kiseviz: [  3 -11  -7  15 -12  10 -17 -28 -17   0  10  -5  13 -23   5  11  -9   4
  14 -10   5  -4  -7  -9  22  -3 -11  -7]
kisbopov: [-12  -4  -2   8  20  15  -9  -5 -12  21 -21  -7  -5  -7 -14  14 -17   0
   3 -10   6   2 -15  -8   9 -20  -5 -16]
lumkuf: [ 25 -12  25  10  10  43  29 -49  16   1  77  10  19   6   9 -14  14 -18
  -2   9 -11 -13 -35  31 -15  46  -2  32]
musbuza: [  3   2 -23   3 -18   8 -10 -11  -3  -9  17  32  28 -30   9  -1 -21 -14
  -9 -22   1   1  19  13  -7  21   3  12]
mavkenuk: [ -9   0   5  17  10  -3  -4  -4  16   5 -23   3   9  21  -5 -15  23  15
  27  17  -7   6 -20 -10  25   5   4  20]
lumkuf: [  0  -6 -28  -2 -10  13 -17 -15 -39   3  21   7  17 -45   7  28 -41  -9
 -15 -38  14  -3  18   3  -8   2 -16 -29]
bamerezes: [ -6   3 -10  -9  -6 -41   5  19  11 -10 -14  13  -4  34   1  -5   5   7
  -1   8  -5   6  16   8 -30  18  18  -3]
bamerezes: [  1   2  -4  32  -1   5 -20 -23  14   5 -15  13  -3  -6  -5  -2  -3 -16
  18   3 -14   0 -20  11   7  -5   5  23]
musbuza: [-26 -32 -12   3  19  24   4 -21  -1  19 -18   0  22  -8 -22   6 -30   8
   8 -21  16  -1 -17 -19  21  -1  19 -12]
mavkenuk: [ -8  -1 -39  17 -48 -19 -33   3  21 -28 -44   5 -22 -53   5   0 -25 -37
   5 -10 -16  -9  31  -1  19 -36  27  26]
kisbopov: [-44 -25 -40 -19  28  25  23  18   6   7 -18 -16  11 -23  -6  -2 -17  -5
  -3 -16   6 -10   8 -17  24   9  19   3]
mavkenuk: [ -6  -8 -30  -9   3   7   4   4 -19  -3  14 -42 -56 -44   9  37 -31 -46
 -25 -14 -10 -25  11  18 -26 -29  -6 -23]
kisbopov: [-21   5 -28 -11  28 -43   7  25 -24   4   2   1  23  55  15   5  28  40
  18  12   1  11   7  -2 -22  57 -15 -24]
lumkuf: [  9 -16  18  -9  28  48  42 -19   5   6  60 -47 -31 -11   8   4  14 -27
 -13  15 -11 -28 -31  16  -3   4 -11   9]
bamerezes: [  2   5  26   1   8 -40 -17   5 -25  19 -31  12  12  58 -19  12   2  50
  12   2  21  25  -8 -17 -16  -5  -9 -48]
musbuza: [  6   9   1 -10  -7  10  -9  10 -34  -3  13 -17  20 -24  15   5  14  26
   4  -5  15   3  14 -25  38  -7 -35 -16]
kiseviz: [ 25   5  49   0 -10   5 -11 -14 -18  13   2  12  19  15 -16   1  -1  32
  -2  -5  25  16 -10 -17   9 -21 -15 -26]
bamerezes: [ 17  11  12 -25 -14   5  15  11  -1 -11  36  34  39   2   9 -19   3  12
 -24 -10  13  10  27   5 -15  31  -2   6]
bamerezes: [-10  -4 -22  25   1  15 -11 -17  15  -1 -10  -2  -7 -25   3  -2  -3 -26
  16   2 -18 -10 -13   7  19  -3   7  29]
kiseviz: [-26 -24 -20 -40  15  -5  46  27  20  -9   7 -11  -2  15  -2 -10  -7  -4
 -23  -2   3 -10  20   0 -22  26  35  -1]
kiseviz: [  6   8   6   1  -1   9  -4   4  -2   1  -1  -7 -13 -14   1   2   0 -10
  -5   1  -2  -2   0   1   5 -18  -9   2]
kiseviz: [ 30  30  26   1 -18 -14  -8  14   2 -10   8   3 -27   3   9  -3  16 -12
 -13  14 -10   4   9  16 -19 -19 -15   6]
kiseviz: [-17 -13 -18   4   8 -12  -3  -6  -5   6 -13   5  10  13  -6   8 -12   9
   9  -7   4   2  -3  -3  -7  14  10 -13]
musbuza: [  8 -14   5   2 -23  -5   7 -13  12 -21  14 -24  -8  -5  12 -10  21   2
  14  17  -8 -13  -2 -10  25  -1   6  15]
lumkuf: [ -2   2 -48   8  22  50   8 -25 -15   6  67  15   7 -56  23  19 -32 -60
 -25 -29 -18 -19  -1  52 -38  44 -16  19]
musbuza: [-25   4   8  -2  44  -4  17  26  52  32 -67  40 -41  44 -53  -4 -45 -42
 -34  -7 -10  12 -14  36 -76 -22  59   7]
musbuza: [ -7   0 -53   2 -36 -19 -22   2 -16 -29   6   7  24 -42  30   3  -4  -2
  11 -14  -4  -5  38  -5  20  21  -6   9]
lumkuf: [-13   7 -13 -10  33   8  33  27  20  -3  13 -33 -38  10  15  -8  32 -25
  -3  28 -27 -17  -8  18 -10  14  -2  26]
mavkenuk: [-21 -13 -32  16   8 -14 -19 -11 -15   8 -24 -11 -12  -6  -4  25 -22  -6
  14 -10  -3  -4  -6  -1  -4  -7   3 -20]
musbuza: [ -9 -17  -9  -1  -4  11   0 -11  -3  -2  -1  -8  14 -16  -1   0  -7   8
   8  -8   8  -4   0 -16  26  -1   5  -2]
mavkenuk: [ -8  -5  14   1   7  -6  -2  -1   8  12 -25  27  33  31 -19 -13  -1  31
  10  -3  15  18  -7 -16   8  10  14  -3]
mavkenuk: [ -8 -14 -12 -10  11  -6  -4 -10 -37  16   9   7  14   5  -9  30 -38  13
 -13 -29  22   5   5   0 -31  10  -5 -50]
kisbopov: [ 13  29  20  19  29  39  -1   2  14  20   2   1 -34 -13  -5  -2   6 -41
 -11  10 -21  -2 -27  30 -11 -23 -17  29]
musbuza: [  5  29  14 -20  19  28 -14  31 -60  24   4  -4  32 -24   3  14   2  39
 -14 -23  34  20  16 -30  31 -18 -60 -42]
kisbopov: [-12   4 -19 -11   1  16   1  24  -4  -5 -12 -25 -14 -39   8   2   0 -12
  -6  -4  -1  -8  16 -14  30 -24  -8   5]
bamerezes: [ 21   3  23 -46 -34 -29  19  37 -12 -25  17 -32 -35  -1   9   7   3   7
 -37   4  13  -6  42 -11 -20 -31  -1 -35]
kiseviz: [ -4  12 -20  34   0 -43 -31 -12   0   2 -22  32  12  37   4   3   9   9
  32  10 -16  14 -10  17 -21  30   0   7]
musbuza: [-23  21 -21 -21   6 -24 -14  62 -28   0 -51 -28 -14 -11   6  10  11  24
   1   0  11  10  34 -34  29 -34 -23 -28]
bamerezes: [ -6  -4 -19  -7  -4  -4  15  10  21 -16   5 -15 -29 -11  10  -4   2 -30
  -8   9 -18 -16  10  15 -12   1  16  20]
lumkuf: [ 23  35   8 -10  -1  -6 -20  18 -69   3  38  -9  28  -5  31  18  29  44
   1  -4  19  15  18 -14  13  12 -74 -41]
kisbopov: [  9  -1   3   2 -25 -14 -14  -6  -8 -11  -2   0   5  -7   4   2  -1  10
   5  -2   6   2  10 -10  10  -9  -2  -8]
kisbopov: [ -1   8   8  38  26  12 -28 -29  -7  32 -21  25   7  13 -19  12 -14  -3
  18  -7  -2  13 -38  13  -8  -4 -10  -3]
kisbopov: [ -5 -50   4 -22 -20 -40  27 -30   9 -14  22  25  47  59 -12  -8 -15  43
   3  -8  23   4   6 -10 -32  57  48 -27]
kiseviz: [-21  -5 -20   7  22  19  -2   3   0  13 -21 -10  -7 -18  -6   7 -11 -12
   5  -7  -3  -4  -9  -4  15 -10   1   3]
lumkuf: [  1  -7   6  -1  23  41  19 -10   2  12  23 -30 -32 -25  -2  11  -8 -33
 -15   0  -8 -19 -21  13  -3 -18  -7   4]
mavkenuk: [ 10   2  -9 -12   2   5   8   1 -25  -3  39 -22 -25 -19  15  24 -11 -21
 -23  -8  -3 -13   9  19 -30   1 -20 -22]
lumkuf: [ 15  12  19  12 -17  -7 -28 -10 -14   6 -12  30  28   4  -7  -1  -6  23
   7 -10  15  19   2 -10   9  -8 -11 -10]
kiseviz: [ -5  16  29 -20  32  33  29  36  27  15 -15   1  -4   9 -16 -27  17  -2
 -18  11   2   7  -6  -5  11 -14   4  23]
bamerezes: [  5  -5  -6  -1 -22  23  -9  -5  -9 -11   6 -25  -8 -54  10   5  -6 -12
  -2  -9   3 -13  10 -16  40 -31 -11   4]
bamerezes: [  5   1   2  -5  -2  20   6  -3  -2  -2  18   2  10 -18   5  -4  -1  -5
  -8  -6   3  -3   3   0   9   3  -6   7]
mavkenuk: [-14 -13 -17  -2  13  31  14   4   9  -1  -3 -58 -62 -47   3  16  -9 -48
  -9   5 -18 -30  -9   3  15 -43   2   8]
lumkuf: [  0 -15   4  -5  -7 -17  21  -7  25 -16  16   4  13  33   5 -21  22  12
  11  19  -7  -4  -3   2  -5  36  22  18]
kisbopov: [ 31  17  -6  20 -63 -38 -28 -16  15 -42  21  43  35  -2  31 -26  27   6
  21  12 -15   7  25  11   7  35   1  41]
mavkenuk: [-19  -6 -14   4   0 -21 -12   9  10   5 -48  13  -6  10 -19   4 -23  -1
   3  -8   2   8   6  -5  -8 -15  25  -8]
[ 18  18  12  24 -20  10 -49 -23 -28  17 -18  49  35 -26 -15  13 -37   8
  -2 -35  21  24   3  -3   5 -23 -18 -17] : lumkuf
[ 25   0  44   7  12  45   8 -29  -8  17  35 -15  -7 -10  -7   4   4  -5
  -6   2   5  -6 -33   3  10 -19 -22  -3] : lumkuf
[ 21  22  40  -1  -6 -15   4   7  17  -3   8  47  50  53   0 -39  42  42
  11  20   6  26  -2  -3   2  38  -3  24] : mavkenuk
[-47 -55 -42 -42  21   1  46   8   3  -2   3 -22  12   3 -11   8 -35   6
 -17 -22  17 -16  17 -16 -12  29  44 -28] : kiseviz
[ 12   9   6  11  -9  -1  -2  -9  21  -6   8  25   0   5   0 -12   1 -19
  -4   5 -12   2  -3  22 -19  11  11  26] : bamerezes
[ 14  16  17  13  -2  22 -11  -5   0   4   2   0  -1 -18   2  -6  12  -5
   5   5  -3   2 -10  -2  23 -18 -18  15] : kiseviz
[-38  -1 -48  -5  20   1 -12  29 -27   7 -35 -24   8 -26   7  14  -2  15
  15 -12   7   0  15 -28  39  -5 -16 -16] : kisbopov
[ 45  50  50 -15  -2  16   2  26 -13   4  36  21  -3   0   9  -9  20  -4
 -36   4   4  15  12  20 -26 -11 -40   2] : musbuza
[ 37  20  36   8   1   4  -2 -18 -28   2  56 -11   4  18  21   5  38  19
   8  19  -1   2 -19  10  -4  17 -48  -9] : musbuza
[ 36   6  28  10 -51 -13 -20 -20   3 -21  12  10  -4 -13   5  -4   1  -2
  -1   3   1   1   9   0   4 -22   0   5] : kisbopov
[ 18  -4   9 -24  -9  15  10  -9 -32   0  50  10  25 -16   6  13 -22   8
 -30 -26  23   1  18   3 -21  14 -15 -31] : mavkenuk
[  3   2  27 -43  39  10  62  35  14   6  38 -32 -42  38  -1  -4  19 -13
 -39  21  -5 -12  -4  21 -51  11   3  -9] : kisbopov
[ 14  10 -15  34 -20  27 -42 -28 -28  -1   5 -28 -29 -74  16  28 -13 -34
  12 -10 -12 -15  -8   2  36 -47 -37   2] : kiseviz
[  5  -2  21   2   2  -4  -5  -9  -6  10  -5  15  21  23 -12  -3   0  26
   6  -2  14  13  -9 -10   2   3  -1 -13] : kiseviz
[ 24   2  44  18   5  -8 -10 -32  -6  20   6  16  -8  39 -20  13  -9   7
   0   3   5  10 -32  15 -36  -9  -4 -23] : kisbopov
[-22 -40 -43 -11  -8   3  21 -20   3 -19  30 -13  24 -17  15   0  -9  -1
   8 -10   0 -20  10  -6  11  43  22   6] : kiseviz
[-39 -29 -50  12   5 -24  -9  -8   5  -2 -37  -9   0   2  -4  11 -18   0
  26  -6  -6  -7  -1 -10   9  11  28  -5] : musbuza
[ -8 -36 -18  43  24 -11  -6 -75 -14  15  35  -3  16  42   4  23   1  10
  46   8 -13 -10 -57  20 -21  59  -1 -12] : musbuza
[  5  24  -8  15   1   0   2  11  31 -14   7  16   2   5  19 -29  39 -17
  14  26 -29   0  -2  21   5  28  -2  56] : kiseviz
[-25  -1 -33  22  20 -12 -13  -3   6  10 -28  14   9  14  -3   2  -1  -1
  24   1 -12   5 -12   6  -2  22   8  10] : kiseviz
[ 24   9  38 -15 -14 -39   8  16   5  -6  -2  -9 -45  40  -8   7   3   0
 -21  16  -1   3   6  12 -49 -25   8 -25] : bamerezes
[-11   6 -27  30  -9 -44 -17  -4  39 -11 -35  36  -8  32  -1 -13   3 -19
  22  16 -30   5  -3  28 -31  25  35  36] : bamerezes
[  4  16 -12  16 -13   1 -23   2  -4  -6 -10   5   3 -24  11  -2   7  -6
  11   0  -8   2   7  -1  22  -9 -14  16] : kisbopov
[  4  16   3  -6   6  11  -2  13   0   9  -3  29   8  -7  -8  -1 -19 -12
 -23 -16   5  10  11  13 -22  -2   0   1] : musbuza
[ -1   9 -19   6  -4 -11 -12   9  -7  -4  -9 -15 -36 -19   7  18 -10 -27
  -6  -1 -13  -8   8  14 -16 -20  -6  -5] : kiseviz
[ 28  -4  26 -11 -57 -35 -22  -4 -29 -23   0 -23 -13 -12   6  16  -4  27
  -3  -3  20   1  26 -29  16 -45 -12 -42] : kisbopov
[-55 -41 -47 -59  40  33  69  45  24  -2  -2 -46 -25 -27  -8  -2 -28 -31
 -40 -15   3 -29  25  -8  -5   4  44  -1] : kiseviz
[ -2  -1  -1   0   7  27  16  -2  28  -2   9   9  -2 -14  -2 -16  -2 -28
 -10   1 -11  -7  -5  15  -1   6  16  34] : kisbopov
[-14 -27 -38 -27  12  13  39  -1 -13 -14  58 -45 -16 -21  26  16  -1 -21
 -15  -2  -8 -31  10  12 -16  34  -2  -9] : lumkuf
[ 20  21   7  18 -22 -43 -36  -4 -30  -5  -4   9   8  22  13  12  18  30
  21   8   2  15   4  -4  -3   2 -30 -22] : kisbopov

fego_buz: [-31 -13 -39 -29  -2  14 -38  19   4 -19 -15 -10 -57  -3  -2  29  24  40
  10  20  47  14   8  12   4 -44  20  -4]
vosa_fedek: [  6  19   7 -36 -11  -1  19 -20   0  -1   2 -23  72   6  11 -39  13 -21
   6 -45 -21  -3  11 -84  21  21 -27  -1]
vosa_fedek: [-51  35  32 -18   1  -7   9  17   9   0  11  16  12  37   7 -54  34  19
  15 -14  31  -7  24 -39  -4  -7 -42  12]
mina_fovu: [ -6  48  -4 -12  25 -62  53  21   0   5 -46 -15 -36  -2   6  -5 -18 -37
 -14 -16  47  44  22  31 -28 -36  11  25]
dirot_nul: [-11   6  15  28 -21 -17  31 -14  21  10  -4 -18  17  -9 -16  -2 -32 -30
 -10  -7  17   2   4  28   8  17  -5  30]
nezas_disas: [ -9 -23 -24   4 -17  28 -28   4   4  -4   5   4   7 -11   0  -5   1 -25
 -21 -11 -13  -3 -32  19  29   8 -15  16]
nezas_disas: [-14   6  18 -14  24 -16   6  -5  11 -15   5 -10   0   4  -3 -17   3  16
  10  -2  21   9  16  15 -17  -3 -13  12]
ninal_favu: [ 23   7  15 -10 -12  -2  16   5  17  -5 -21   1  26 -10  12 -11 -13 -37
 -21 -17  -7  25   9  18 -14  -2 -22   9]
ninal_favu: [  6 -10  52 -14 -26  65 -10  28  35 -36   5  20  37  25  17 -28  21  35
  -1  25   6   8  20 -36 -10   2 -27   1]
dirot_nul: [-49 -22 -28  48 -49 -23   0 -10   1  29  22 -11 -16  -8 -45  45   5  44
  44  34  42 -44  25  10  -3  21  22   1]
mina_fovu: [ -3  43   5 -21   2 -31  52  44   5  -8 -43  -2  -7  17  21 -22   7 -19
  -8  -7  46  44  34 -20 -31 -27  -1  25]
mina_fovu: [ -2  24  -7 -15  23 -31  13   3 -19   9  -9  -1 -16   6   4  -4   9   1
   9 -11   5   4   9 -17 -12 -15   7 -10]
nezas_disas: [ 32  10   2  16  20 -30   4 -16 -14  22   7  44 -28  32  78  -5 -12 -49
 -42 -18 -30  54  -4  42  -6   3 -22  23]
nezas_disas: [ 31  -9 -11  -5  -9  25  20   0  -2 -17 -10 -30  27  -4  -1  12  -9   5
   3   9  -7   5  -4 -60  19  14  38   0]
dirot_nul: [ 53 -25  -9 -38 -45   9  -1   0  20 -19 -20  -2  69 -20  35   3  11 -27
  -9 -19 -21  40  39  -8 -35  15 -41  -2]
vosa_fedek: [ -3  19  18 -22  35 -19   6   9  -1 -11 -10  -2 -21   1  -8  -5   7  26
  14   6  18   5  19   8 -32 -25   3 -15]
mina_fovu: [ 47 -42  -1  18 -54  51 -10  -3  27 -18   1  17   5  24  70  34 -11  -2
 -31  33  -5  58  16  -1  11  14   8  25]
mina_fovu: [ -8   2   7   1 -41  -7  11 -10  12  15  -1 -12  59 -23 -29 -11  -1 -23
  10 -25  -9 -27  13 -12  -1  22 -31  -6]
mina_fovu: [-16  22  25  18  16 -13  38  18  -2  -1   0  -8   3   6 -34 -16  -5  18
  19  16  22 -23   5 -17 -14   7  17   5]
dirot_nul: [-26   3 -19  16 -22  15   1  16  -8   9  -2  -6 -25  10 -16  19   8  26
  14  22  25 -20  -4 -40  24  -9  37  -5]
dirot_nul: [ 10   9   6  -2  33 -18   2 -16 -13   5   6   0 -13   1   4  -2  -8  -3
  -1  -8 -15   1  -8  10  -2  -2   5  -7]
fego_buz: [ 20  -7 -33  11  -2 -17  27 -11 -20   5   1 -21  13   2  11  15  -7 -10
   5  -1  -6   9  -1 -39  12  26  31  14]
vosa_fedek: [ 37 -14 -25  -6 -10   2  32   4   8 -22 -27 -37  24 -18   9  14 -23 -30
 -16  -2   7  38   1  -9   4  12  26  29]
fego_buz: [  6 -15  -5 -10  37   2 -10 -22   3 -23   6 -27 -27  -4   0  16 -15  22
   2  12  11  17  -7  20   8  -7  28   8]
dirot_nul: [-25 -20 -20  52 -31   1  15  21   2  11  10   6  23 -12 -29 -12 -10 -36
 -11   1   3 -23 -29  34  11  41 -13  43]
nezas_disas: [  5   3   7  10  10   0  16   6   1  -6  -2  -3   0   5   1  -6 -10  -6
  -6   5   3   7  -6   2   0   5   9  14]
vosa_fedek: [-34  18  25   0  22  -3 -23  -5   4  10  11  19 -35   9  -7 -15   3   9
  -3  -5   7 -14 -10  35   5 -24 -19  -9]
fego_buz: [ 38   0   5   2 -39  22   4   0   2  12 -19   4  29 -15   2  18 -11 -22
 -10  -3 -32  -6   2 -28   4   1   7 -30]
ninal_favu: [  3   9  27  -7  32  11  -9   4 -14  -5  22  24   0  26  10 -23  21  33
  13   8 -20 -15  -2 -32 -10   2  -6 -21]
fego_buz: [ 16 -26 -34   5 -18  20 -15  35  -5 -10 -15  18  -7 -12   9  13   9 -16
 -17  12  -6  14 -14  24 -11  -1   1   8]
ninal_favu: [ 24 -15   3  16 -29  -7  17 -13  16   6 -11 -20  50 -44 -32   9 -32 -43
  -9 -14 -20 -10  -3  37  -9  27 -12   4]
ninal_favu: [-13  21 -34   7  15 -25  23  39 -30   9 -14  14 -30  18  12  -9  17 -12
  -3   0  17  11  -8 -19  -5  -8  17  18]
ninal_favu: [-17   6 -25 -29  27 -15 -20   4 -22  -3  13  16 -26  30  38 -14  39  22
  10  -9   8  18   9 -25  -3 -13 -12   3]
vosa_fedek: [-50  27  61  10  -8  18 -25  -4  16  20  26  39 -19  34  -5 -25  17  38
  11   8   9 -36  10  -5   8 -20 -32 -25]
nezas_disas: [ 28 -25 -29  -3   2  35  -9  -9  -8 -19  -3 -27  -6  -5   7  29 -12   9
  -6  15 -12   9 -24 -36  36   4  50  -1]
nezas_disas: [ -25  -39  -35  -15  -63   53 -105  -24   13   23    9   24  -11  -34
   -5   30   16  -18  -21  -24  -36  -30  -31   47   48  -25  -44  -41]
fego_buz: [ 27  13  43 -40  22  17 -19  -5  22 -19 -29  -7 -17 -23 -12  13 -15  15
  -6   4  -3  10  12  30 -23 -50   2 -46]
fego_buz: [  8  -1 -11 -42   2  17 -22  -4  13 -20 -20 -11 -17   0  30   7   4  -3
 -17 -11  10  39   6  -2  13 -34  -2  -1]
vosa_fedek: [ 73  10  21  -9 -16  18  42  -6  14 -11 -38 -23  42 -11  24   9 -41 -48
 -32 -10 -28  40   3 -34   8   3  24  -1]
vosa_fedek: [ -6  -5  20  33 -10  25 -13   8  10   7   6  28 -36  15   8  13 -12   6
 -17  27   3   0 -14  33  10 -10   9   3]
nezas_disas: [  0   9   8 -10 -13  -1 -14  20  -7  12  -4  32   0   3   1  -1  27  16
  13   4  -8 -15  19  -8 -31 -15 -20 -34]
mina_fovu: [ 32 -42  21   9 -52  60 -21 -18  50 -21  -6 -12  45 -31   0  13 -37 -37
 -38   0 -22  16 -15  47  24  16 -20  15]
ninal_favu: [ 17  48  64   7  85  -4  43  18 -14 -12  -6   3 -11  12 -22 -46 -27  -7
 -11   2 -19 -13 -37  -7  -7 -10  25  -5]
mina_fovu: [ 51  -5  20  19 -49  22  56   7  32 -14 -32 -26  62 -14   8   4 -44 -53
 -31   1  -4  34   7 -15   6  27  12  32]
nezas_disas: [ 31 -13  -9 -30  14  29  12  44  -8 -44  -6   3  40  14  23 -32  32  13
   3   9  -7  23   3 -59 -22  16  -3  15]
ninal_favu: [  4   3   4  29  13  21  54  90 -12 -30 -18   5  38  -9 -53 -43   7  -8
   4  28   9 -28 -30 -24 -32  29  18  29]
fego_buz: [  6  14   6 -10 -36   7  15  13   0  10  -3  17  61  10  20 -38  18 -37
 -10 -31 -24   0   7 -50   3  21 -42   5]
vosa_fedek: [-10  35  71 -29  31  14 -25 -44  16   7  10  -3  -9   5 -13 -16 -13  23
   3 -18 -19 -26  -2  -8  21 -35 -13 -51]
dirot_nul: [  3 -26 -35 -10  28   1 -23  11 -27 -12  11  -8  -3 -24 -35  12  21  33
  29  13 -14 -33 -16  -3 -17   8  17 -24]
dirot_nul: [ 17  11  -6 -10 -20  13  -2 -11   9   6 -32 -19 -38  -5  11  46 -23   0
 -13   9  14  22   7 -13  25 -41  45 -23]
mina_fovu: [ 10  -4  18  49  27 -21  17 -40 -14  20  26 -17 -18  -7 -36  31 -37  24
  21  26 -14 -37 -13  15   5  24  48 -16]
dirot_nul: [ 49  10   7 -24  75 -29  -6 -28 -29  -1   5   8  -9  -5  27 -11 -11 -24
 -16 -27 -55  19 -20  24 -16  -4  -4 -20]
nezas_disas: [ 12  31  63   0   3 -15  34 -16  25   2 -12 -11   8   4  -8   0 -26  11
   7   7  15   5  35   0 -22 -12   4 -15]
vosa_fedek: [-48  -5   6  15  -7  24 -16   3  13  -5  24   9 -18  30   8 -19  11  18
  -3  10  27  -3 -12  -2  33   4 -11  32]
dirot_nul: [  1 -19 -24  29 -37  29 -37  13   6  17 -14  33 -52  -6  19  38 -14 -30
 -40  13  -5  14 -28  62  23 -25   6   1]
nezas_disas: [ -9 -11 -16 -16 -62  15 -35  -8  10  22   0  17  47 -19   4  -7  20 -36
  -9 -39 -29 -16   3  -4  14   7 -58 -17]
mina_fovu: [-11   1 -24 -10   4  -5  -9  16 -16   1   3  17 -18  21  25  -5  28  11
   4   1   9  12   6 -19  -4  -6  -4   5]
dirot_nul: [-22  -2 -16  40 -29 -12   4  -4  -6  29  10  10 -22  10  -2  22  -4   1
   4  13  13 -13   0   5  15   9  14   8]
ninal_favu: [-12  -1  -1   5  28   3  21  26 -11 -20  11  -9  25   3 -25 -36  11   8
  12   3   4 -18 -19 -24  -4  26   2  24]
ninal_favu: [-17   6  14  -1  37  10  -8   1 -15  -8  26   7 -14  26  -3 -19  18  42
  19  13  -1 -20 -11 -35   8   2  11  -7]
vosa_fedek: [ 28 -29 -16   0  26  35  -7 -14  -5 -31  11 -24 -14  11  21  17 -13  20
  -8  23  -7  23 -25 -23  32  11  47  17]
fego_buz: [  5  -8   4  11 -17  13   4  16  -2   1   5  11  33  -6 -15 -11   8  -3
   6   3 -16 -21  -4 -14  -9  21 -12  -4]
fego_buz: [-32   4   3   4 -11   4 -16 -15   7  11  10  -2 -22  10  -4   9   3  19
   8   4  18 -12   3  -2  22 -11   2  -4]
fego_buz: [-11 -24  25  27  41   4   9 -62   2 -15  59 -45  25   9 -29  -8 -24  45
  30  14  -8 -34 -19 -23  36  55  27  20]
mina_fovu: [ 35   2  17 -22   0  -7 -16 -52  12  12 -13 -22  18 -40  -9  21 -34 -31
 -13 -32 -39  -1  -1  32   7 -13  -9 -38]
ninal_favu: [  2   4  33  -4 -39   1  -9 -74  35  20  15 -14  21  14  40  10 -26 -18
 -15 -28  -8  23  25  -5  41   5 -26   3]
[-16  -2  -9  31 -48  14   5   4  19  15 -18  -8 -23  -7 -10  31 -25 -17
 -16  14  26   2  -5  19  29 -11  23  13] : dirot_nul
[ 23 -14  24   1  -6  34 -12 -10  15 -13   5   1   8   1   7   9 -10  13
  -6  15 -15   3  -2  -3   6   1   6 -12] : mina_fovu
[-49   7   6  -5 -14 -16  -7  -5  20   5   0 -14  -3 -12 -32  -5   5  11
  16  -8  37 -17  17  28  -3 -11 -22   5] : vosa_fedek
[  9   0   7  19  34 -27  24  48 -16  -8  -4  23   6 -17 -36 -19   7   1
  12  18  -3 -19  -3  47 -67  14  -9   2] : fego_buz
[ -5 -12 -29   2   1  -7  16   3 -13  -8  16 -11  29  13  14 -20  15  -6
   6  -9   1   7  -5 -38  11  36  -3  35] : fego_buz
[-29  19   3  18 -40  -7   1  39  -2  29  -3  52  15  13   8 -33  26 -35
 -13 -17  -3 -13   3  10 -14   3 -54   8] : fego_buz
[ 23   4 -20 -25 -38  53 -15  29   4  -9 -39   5 -22   9  33  26   7  -6
 -25  10   3  30  -4 -53  31 -42  31 -19] : dirot_nul
[ 18 -25 -50 -29  16   5  -8  -5 -20 -24   7 -23  12   5  26   3  21  11
   8  -5  -6  23  -4 -48  13  16  17  14] : nezas_disas
[-54  -3  29   8  34  42 -26  48  -5 -27  37  34 -36  45 -19 -32  49  94
  35  53  33 -38  -6 -28 -11  -7   4  -3] : mina_fovu
[ 34  12  35   6  -7   7   9 -55  12  17   5 -11  21   4  24   6 -39 -31
 -23 -22 -37  10  -6 -15  36   8   3 -10] : fego_buz
[ 16 -22 -29   9 -22  11  -3  -6  -1   1  -1  -7  23 -14   8   6 -10 -36
 -19 -13 -20   8 -20   5  21  22  -2  19] : mina_fovu
[ 33 -10 -13 -14  -2  41 -14  22   9 -21 -37  -6  -6 -29   1   8 -22 -45
 -43  -7 -18  23 -39  28  19 -24  13   1] : dirot_nul
[-38  11  19  -5  32 -28  22 -15  16 -16   6 -45  -7  -9 -46  -8 -12  35
  30   7  49 -13  16  14  -8  -2  13  16] : nezas_disas
[ 11  12  10  28  28 -22  40   4 -17   8   3 -11  30 -17 -40 -22 -23 -28
   2  -9 -23 -31 -28   1  -5  32  11   8] : ninal_favu
[-40  21 -18  19 -22 -33  20  14 -15  31   9  21   3  25  11 -23  23 -17
   6 -17  16  -8   9 -23   3  15 -23  24] : fego_buz
[ 27   9 -10 -19  54   8  -3   7 -28 -12  -9  -4 -15  -5   1 -10  -4 -11
 -12 -10 -31   1 -39 -16  11 -13  26 -15] : dirot_nul
[-40  27  21  21  19  21  14  17   8  -3  -9 -14 -38   9 -32 -15 -23  -3
 -14  10  30 -17 -39   1  44 -22  32  18] : dirot_nul
[ -4  -9 -50  53 -54   3  10  13 -21  38  -4  15 -21   9  11  36  -7 -27
 -13  13  -2  -7 -19 -19  35  15  35  13] : dirot_nul
[  5 -11 -28  18  14  -1   0   3 -34   6  23  12 -17  27  20   9  18  26
  14  19 -11  -6 -10 -43   9  19  30   2] : mina_fovu
[ 16  -3  16  11  -7  11  -9 -11   4   9  -1   7  -9  -8  -6  21 -14   5
  -3  11 -15 -10  -3  14   0  -7  11 -24] : vosa_fedek
[ 10   3  -6   1   9  27 -28  15  -9   4 -10  31 -45  11  29   6  -2 -20
 -35   1 -19  16 -33  20  22 -30   7  -7] : dirot_nul
[ 15  16 -19  11  16 -43  33  15 -21  13 -17   5 -16  -2   7   7  -6 -22
  -2  -2   4  16   7  12 -27  -1  15   7] : fego_buz
[-17   5   9  40 -12 -11  -1   2  -5  29   5  17 -30  -6 -31  25 -11  12
  10  22   5 -35  -3  32  -8  -5  15 -20] : fego_buz
[  8  27  55 -15  38   5 -20 -11 -13   9  18  31 -20  22  -1  -7  18  55
  25  14 -26 -31  14 -28 -23 -24  -1 -65] : vosa_fedek
[-32   2 -41  29 -15 -19   1  42 -33  28   5  32  -5  -2 -23 -11  29 -14
  10  -2  -3 -37 -19   1 -10  15 -12   4] : nezas_disas
[-26  -6   8   0 -12  26 -26   8  23  -8 -10  -5 -38 -10 -23  21  -7  22
  -2  21  30  -7  -3  35  10 -33  12  -8] : dirot_nul
[-26  10 -37   3  -3 -54   5 -25 -26  34   8 -17 -16  -7 -20  25  10  16
  35 -10  13 -26  19 -18  -1   3  15 -17] : nezas_disas
